Below is a small trained network, with its code and all its weights. Each question gives an input and a class and asks what happens when units are switched off, that is, made to give their printed mean instead of their output.

import numpy as np


def w(rows, s, z=0):
    codes = np.array(rows[::2]) - 128.0
    scale = np.full(codes.shape[1], s)
    scale[-1] = z or s
    return codes * scale


def norm(h):
    return h / np.sqrt((h * h).mean(-1, keepdims=True) + 1e-5)


def f(y):
    return y / 2 * (1 + np.tanh(0.7978845608 * (y + 0.044715 * y**3)))


def log_softmax(a):
    a = a - a.max(-1, keepdims=True)
    return a - np.log(np.exp(a).sum(-1, keepdims=True))


def net(x, mask):
    res = np.array(x, float).reshape(1, 6) / 4 @ E
    u = 0
    for l in range(2):
        y = f(norm(res) @ A[l][:, :-1].T + A[l][:, -1])
        res = res + np.where(mask[u : u + 10], y, B[l][:, -1]) @ B[l][:, :-1]
        u += 10
    return log_softmax(norm(res)[-1] @ U[:, :-1].T + U[:, -1])


A, B = {}, {}
E = w([
[88,162,142,67],'x0',
[3,100,182,197],'x1',
[111,242,54,153],'x2',
[128,130,129,119],'x3',
[150,183,212,161],'x4',
[117,138,129,118],'x5',
],0.0045)
A[0] = w([
[76,134,127,65,128],'L0N1',
[103,77,58,103,84],'L0N2',
[39,109,131,164,2],'L0N3',
[159,78,156,132,179],'L0N4',
[135,71,84,149,52],'L0N5',
[97,196,53,178,76],'L0N6',
[158,178,170,189,131],'L0N7',
[130,83,146,117,28],'L0N8',
[73,66,1,118,42],'L0N9',
[153,118,181,179,185],'L0N10',
],0.012,0.0024)
B[0] = w([
[223,74,160,149,175],'L0N1',
[138,200,174,156,203],'L0N2',
[187,197,47,207,200],'L0N3',
[65,125,84,80,205],'L0N4',
[119,174,150,94,165],'L0N5',
[53,15,104,71,235],'L0N6',
[88,187,185,70,192],'L0N7',
[64,86,128,59,150],'L0N8',
[111,214,254,91,253],'L0N9',
[126,162,136,100,192],'L0N10',
],0.007,0.0044)
A[1] = w([
[72,161,114,73,40],'L1N1',
[150,152,52,1,207],'L1N2',
[9,175,133,221,203],'L1N3',
[51,86,80,53,134],'L1N4',
[194,97,95,186,35],'L1N5',
[99,136,102,248,48],'L1N6',
[28,171,79,69,65],'L1N7',
[118,59,129,144,155],'L1N8',
[84,165,20,120,252],'L1N9',
[110,100,182,142,156],'L1N10',
],0.0095,0.0021)
B[1] = w([
[134,136,162,126,184],'L1N1',
[140,127,68,195,254],'L1N2',
[186,118,75,120,245],'L1N3',
[125,34,212,112,216],'L1N4',
[159,113,154,156,117],'L1N5',
[205,133,76,164,150],'L1N6',
[153,94,170,47,217],'L1N7',
[59,113,109,1,133],'L1N8',
[153,11,186,131,179],'L1N9',
[186,82,116,123,160],'L1N10',
],0.0064,0.0062)
U = w([
[137,132,135,133,253],'0',
[67,42,128,90,78],'1',
[125,158,1,192,116],'2',
[57,239,213,141,48],'3',
],0.0094,0.0042)

Each question gives the input, the list of numbers given to net, and the class t.
The units are the neurons (one row each of A and B). Each row of codes is followed by its name. A weight is (code - 128) times the scale printed after its matrix; where a second scale follows, it is the last column's (A, B and U).
mask holds one flag per neuron, layer by layer. A switched-off neuron (its flag False) gives its mean, the last column of its row in B, instead of its output. The means were averaged over made-up inputs and are rounded, as every weight is.
A unit's drop is (log p(t) with every unit on - log p(t) with that unit switched off) / (log p(t) with every unit on - log p(t) with every unit switched off).
The circuit of an input: a set's keep is (log p(t) with only the set's units on - log p(t) with every unit switched off) / (log p(t) with every unit on - log p(t) with every unit switched off). Starting from the 12 units with the biggest drops (on a tie, the unit counted first), units are removed one at a time, each time the one whose removal leaves the highest keep (on an exact tie, the one counted first), for as long as the keep stays at least 0.8.
circuit, biggest first: the units of the circuit, biggest drop first
most important unit: the unit with the biggest drop
top k neurons: the k neurons with the biggest drops, biggest first
k most important neurons of layer l: the k neurons of layer l with the biggest drops, biggest first
drop of u: that unit's drop, to one decimal
input [-2,5,7,8,6,-5], class 1: circuit, biggest first -> L0N6
input [-2,-6,-5,7,-5,3], class 2: circuit, biggest first -> L1N2, L1N7
input [6,7,8,8,6,-5], class 1: circuit, biggest first -> L0N6, L0N9
input [1,-5,-6,-3,-8,7], class 3: top 3 neurons -> L0N9, L0N2, L0N6
input [4,6,-5,7,-2,5], class 2: 2 most important neurons of layer 0 -> L0N3, L0N6
input [-4,-2,5,-6,-8,-3], class 3: top 2 neurons -> L0N9, L0N2
input [7,8,-3,0,-7,6], class 2: 2 most important neurons of layer 0 -> L0N3, L0N7
input [-6,-6,6,-2,-6,2], class 1: top 4 neurons -> L0N6, L0N1, L1N9, L0N3
input [6,-4,5,-2,-7,-1], class 3: 2 most important neurons of layer 0 -> L0N9, L0N2
input [-2,-3,-2,-1,6,-2], class 3: top 2 neurons -> L0N6, L0N7
input [-4,6,0,-5,5,0], class 2: top 3 neurons -> L0N9, L0N3, L1N3
input [1,7,4,-7,-8,3], class 3: 2 most important neurons of layer 0 -> L0N9, L0N2
input [3,-6,6,6,1,-4], class 1: top 3 neurons -> L0N6, L1N9, L0N3
input [-6,8,3,2,-8,3], class 2: circuit, biggest first -> L0N3
input [3,8,4,7,-8,-4], class 2: 2 most important neurons of layer 1 -> L1N3, L1N4
input [-3,5,2,-5,-4,4], class 2: 3 most important neurons of layer 0 -> L0N3, L0N7, L0N6
input [-7,8,5,4,-1,6], class 2: 3 most important neurons of layer 0 -> L0N3, L0N4, L0N8
input [5,-2,3,1,-6,5], class 3: 2 most important neurons of layer 0 -> L0N9, L0N2
input [0,6,6,1,1,0], class 1: 2 most important neurons of layer 0 -> L0N6, L0N2
input [8,4,0,5,-1,2], class 2: 2 most important neurons of layer 0 -> L0N3, L0N9
input [-1,-1,-1,-6,5,3], class 3: most important unit -> L0N6
input [-4,-4,7,-7,2,5], class 1: drop of L0N6 -> 0.4
input [-2,8,3,0,-1,4], class 2: drop of L0N3 -> 0.7
input [-6,4,8,-3,3,1], class 1: drop of L1N4 -> 0.0
input [-6,-5,1,0,-6,-2], class 3: drop of L0N9 -> 0.9
